Below are the code and all the weights of a small trained network. Each question names an input and a target symbol and asks about switching units off, where a switched-off unit gives its printed mean instead of its output.

import numpy as np


def w(rows, s, z=0):
    codes = np.array(rows[::2]) - 128.0
    scale = np.full(codes.shape[1], s)
    scale[-1] = z or s
    return codes * scale


def norm(h):
    return h / np.sqrt((h * h).mean(-1, keepdims=True) + 1e-5)


def softmax(a):
    e = np.exp(a - a.max(-1, keepdims=True))
    return e / e.sum(-1, keepdims=True)


def log_softmax(a):
    a = a - a.max(-1, keepdims=True)
    return a - np.log(np.exp(a).sum(-1, keepdims=True))


def net(x, mask):
    ids = ['αβδεζηθλπτφψ'.index(c) for c in x.split()]
    T = len(ids)
    res = E[ids] + P[:T]
    u = 0
    for l in range(3):
        r = norm(res)
        for j in range(3):
            rows = slice(4 * j, 4 * j + 4)
            q, k, v = (r @ M[l][rows].T for M in (Q, K, V))
            z = softmax(np.where(np.tri(T) > 0, q @ k.T / 4**0.5, -1e9)) @ v
            o = O[l][rows]
            res = res + np.where(mask[u + j], z, o[:, -1]) @ o[:, :-1]
        u += 3
    return log_softmax(norm(res)[-1] @ U[:, :-1].T + U[:, -1])


Q, K, V, O = {}, {}, {}, {}
E = w([
[96,96,92],'α',
[103,100,90],'β',
[98,103,94],'δ',
[104,103,89],'ε',
[106,101,87],'ζ',
[104,104,89],'η',
[103,104,90],'θ',
[104,103,91],'λ',
[90,97,98],'π',
[129,141,79],'τ',
[124,69,17],'φ',
[78,164,250],'ψ',
],0.016)
P = w([
[43,197,137],'0',
[78,102,56],'1',
[180,25,87],'2',
[77,172,87],'3',
[5,24,187],'4',
[109,154,72],'5',
[103,100,188],'6',
[134,150,59],'7',
[186,97,69],'8',
[128,133,65],'9',
],0.013)
Q[0] = w([
[109,170,172],'0.h0',
[189,110,219],'0.h0',
[149,108,67],'0.h0',
[59,249,56],'0.h0',
[69,169,165],'0.h1',
[147,65,96],'0.h1',
[119,139,145],'0.h1',
[150,124,109],'0.h1',
[3,147,45],'0.h2',
[55,117,90],'0.h2',
[143,132,157],'0.h2',
[120,58,146],'0.h2',
],0.025)
K[0] = w([
[168,164,170],'0.h0',
[62,155,196],'0.h0',
[80,119,71],'0.h0',
[208,213,80],'0.h0',
[92,67,134],'0.h1',
[209,160,133],'0.h1',
[116,111,120],'0.h1',
[125,155,132],'0.h1',
[4,57,123],'0.h2',
[70,75,126],'0.h2',
[153,125,155],'0.h2',
[160,93,119],'0.h2',
],0.026)
V[0] = w([
[109,161,228],'0.h0',
[191,184,82],'0.h0',
[67,50,131],'0.h0',
[134,195,231],'0.h0',
[156,180,51],'0.h1',
[178,219,141],'0.h1',
[124,121,112],'0.h1',
[101,78,72],'0.h1',
[165,108,116],'0.h2',
[51,12,116],'0.h2',
[86,154,160],'0.h2',
[251,179,131],'0.h2',
],0.022)
O[0] = w([
[41,137,188,60],'0.h0',
[124,118,28,123],'0.h0',
[181,136,212,166],'0.h0',
[26,134,157,41],'0.h0',
[136,91,33,155],'0.h1',
[87,189,37,93],'0.h1',
[135,113,118,139],'0.h1',
[167,55,148,174],'0.h1',
[170,115,135,110],'0.h2',
[142,73,4,246],'0.h2',
[83,155,116,143],'0.h2',
[195,155,228,4],'0.h2',
],0.023,0.031)
Q[1] = w([
[67,230,165],'1.h0',
[155,98,117],'1.h0',
[132,65,134],'1.h0',
[87,28,161],'1.h0',
[166,1,128],'1.h1',
[144,83,177],'1.h1',
[87,14,95],'1.h1',
[50,143,118],'1.h1',
[121,153,139],'1.h2',
[128,88,89],'1.h2',
[120,107,93],'1.h2',
[186,58,167],'1.h2',
],0.036)
K[1] = w([
[240,167,123],'1.h0',
[103,102,125],'1.h0',
[103,159,155],'1.h0',
[104,254,201],'1.h0',
[147,9,30],'1.h1',
[73,85,20],'1.h1',
[213,70,34],'1.h1',
[164,191,99],'1.h1',
[112,169,121],'1.h2',
[172,36,111],'1.h2',
[157,73,104],'1.h2',
[154,29,203],'1.h2',
],0.027)
V[1] = w([
[125,130,127],'1.h0',
[119,126,140],'1.h0',
[155,116,126],'1.h0',
[61,143,164],'1.h0',
[140,155,109],'1.h1',
[132,139,120],'1.h1',
[151,198,80],'1.h1',
[86,7,212],'1.h1',
[66,112,199],'1.h2',
[68,114,210],'1.h2',
[120,128,153],'1.h2',
[31,93,182],'1.h2',
],0.02)
O[1] = w([
[123,119,123,131],'1.h0',
[138,126,123,132],'1.h0',
[143,139,130,104],'1.h0',
[120,55,72,176],'1.h0',
[89,115,116,135],'1.h1',
[108,121,121,131],'1.h1',
[51,111,108,139],'1.h1',
[251,158,161,105],'1.h1',
[188,90,66,19],'1.h2',
[171,105,55,6],'1.h2',
[128,132,105,94],'1.h2',
[213,57,97,34],'1.h2',
],0.023,0.016)
Q[2] = w([
[114,151,150],'2.h0',
[184,78,124],'2.h0',
[231,85,253],'2.h0',
[145,121,53],'2.h0',
[135,135,126],'2.h1',
[254,110,159],'2.h1',
[28,128,110],'2.h1',
[191,196,110],'2.h1',
[108,144,144],'2.h2',
[87,141,145],'2.h2',
[148,104,193],'2.h2',
[52,126,144],'2.h2',
],0.026)
K[2] = w([
[117,177,123],'2.h0',
[152,58,74],'2.h0',
[142,125,4],'2.h0',
[103,60,169],'2.h0',
[123,134,119],'2.h1',
[140,168,23],'2.h1',
[126,90,228],'2.h1',
[85,164,91],'2.h1',
[122,162,152],'2.h2',
[134,175,169],'2.h2',
[114,160,86],'2.h2',
[165,187,186],'2.h2',
],0.027)
V[2] = w([
[150,169,68],'2.h0',
[127,107,136],'2.h0',
[115,103,163],'2.h0',
[100,72,207],'2.h0',
[168,169,2],'2.h1',
[144,123,124],'2.h1',
[214,106,139],'2.h1',
[102,125,145],'2.h1',
[237,79,98],'2.h2',
[90,47,228],'2.h2',
[102,129,120],'2.h2',
[161,178,53],'2.h2',
],0.031)
O[2] = w([
[186,147,53,99],'2.h0',
[120,147,136,161],'2.h0',
[89,115,178,147],'2.h0',
[48,104,233,170],'2.h0',
[218,236,142,239],'2.h1',
[130,137,115,136],'2.h1',
[131,147,32,110],'2.h1',
[113,109,149,118],'2.h1',
[75,59,225,247],'2.h2',
[209,219,254,114],'2.h2',
[120,157,136,150],'2.h2',
[61,62,54,159],'2.h2',
],0.03,0.015)
U = w([
[214,70,189,112],'α',
[175,132,151,138],'β',
[189,88,131,31],'δ',
[164,137,137,127],'ε',
[156,133,139,111],'ζ',
[163,135,127,107],'η',
[155,127,128,95],'θ',
[163,127,133,128],'λ',
[217,26,134,1],'π',
[5,114,19,142],'τ',
[120,115,80,76],'φ',
[55,132,213,241],'ψ',
],0.013,0.0065)

Each question gives the input, a string of symbols that net reads in full, and the target symbol t.
The units are the heads (4 rows each of Q, K, V and O). Each row of codes is followed by its name. A weight is (code - 128) times the scale printed after its matrix; where a second scale follows, it is the last column's (O and U).
mask holds one flag per head, layer by layer. A switched-off head (its flag False) gives its mean, the last column of its rows in O, instead of its output. The means were averaged over made-up inputs and are rounded, as every weight is.
A unit's drop is (log p(t) with every unit on - log p(t) with that unit switched off) / (log p(t) with every unit on - log p(t) with every unit switched off).
The circuit of an input: a set's keep is (log p(t) with only the set's units on - log p(t) with every unit switched off) / (log p(t) with every unit on - log p(t) with every unit switched off). Starting from all 9 units, units are removed one at a time, each time the one whose removal leaves the highest keep (on an exact tie, the one counted first), for as long as the keep stays at least 0.8.
units of the circuit, in order: the units of the circuit, biggest drop first
most important unit: the unit with the biggest drop
heads that matter: for each layer, one digit per head in row order, 1 if its drop is at least 0.15 and else 0, layers parted by /
drop of u: that unit's drop, to one decimal
input ψ π π α δ, target π: heads that matter => 110 / 110 / 000
input λ τ τ β β τ ψ α τ, target ψ: units of the circuit, in order => 2.h0, 0.h2
input τ δ λ ζ δ δ τ β ψ λ, target ψ: most important unit => 2.h0
input ψ τ π, target ψ: units of the circuit, in order => 2.h1, 0.h1, 1.h2
input τ τ α ψ ζ, target α: units of the circuit, in order => 0.h0, 0.h1
input τ θ π τ α ψ τ δ, target ψ: units of the circuit, in order => 0.h1, 2.h2
input α π τ, target α: heads that matter => 111 / 011 / 000
input τ α φ π ψ ζ, target ψ: heads that matter => 000 / 001 / 101
input λ ε φ α π π τ ψ ψ ε, target ψ: units of the circuit, in order => 2.h2, 0.h1
input δ ψ ζ λ, target ψ: heads that matter => 100 / 001 / 101
input ζ τ α ψ δ α, target ψ: units of the circuit, in order => 2.h0, 0.h2, 0.h1, 2.h2
input τ τ π ζ ψ β, target ψ: heads that matter => 000 / 001 / 001
input λ τ φ η ψ φ, target ψ: units of the circuit, in order => 2.h2, 0.h2, 1.h2
input α δ τ ζ ψ ε, target ψ: most important unit => 2.h0
input τ ζ π π τ, target π: units of the circuit, in order => 0.h1, 0.h0, 2.h2, 2.h1
input τ ζ α η λ ψ, target ψ: heads that matter => 100 / 000 / 000
input α α ψ ζ, target ψ: heads that matter => 000 / 000 / 001
input λ π ψ α δ, target ψ: heads that matter => 001 / 000 / 101
input π τ ψ τ β, target ψ: drop of 0.h0 => -0.2
input ψ ψ α α α, target α: most important unit => 0.h1
input δ α α ψ ζ α, target ψ: drop of 2.h2 => 0.2
input α η ψ α τ, target ψ: drop of 1.h0 => -0.1
input π τ ψ τ θ π π, target ψ: drop of 0.h2 => 0.8
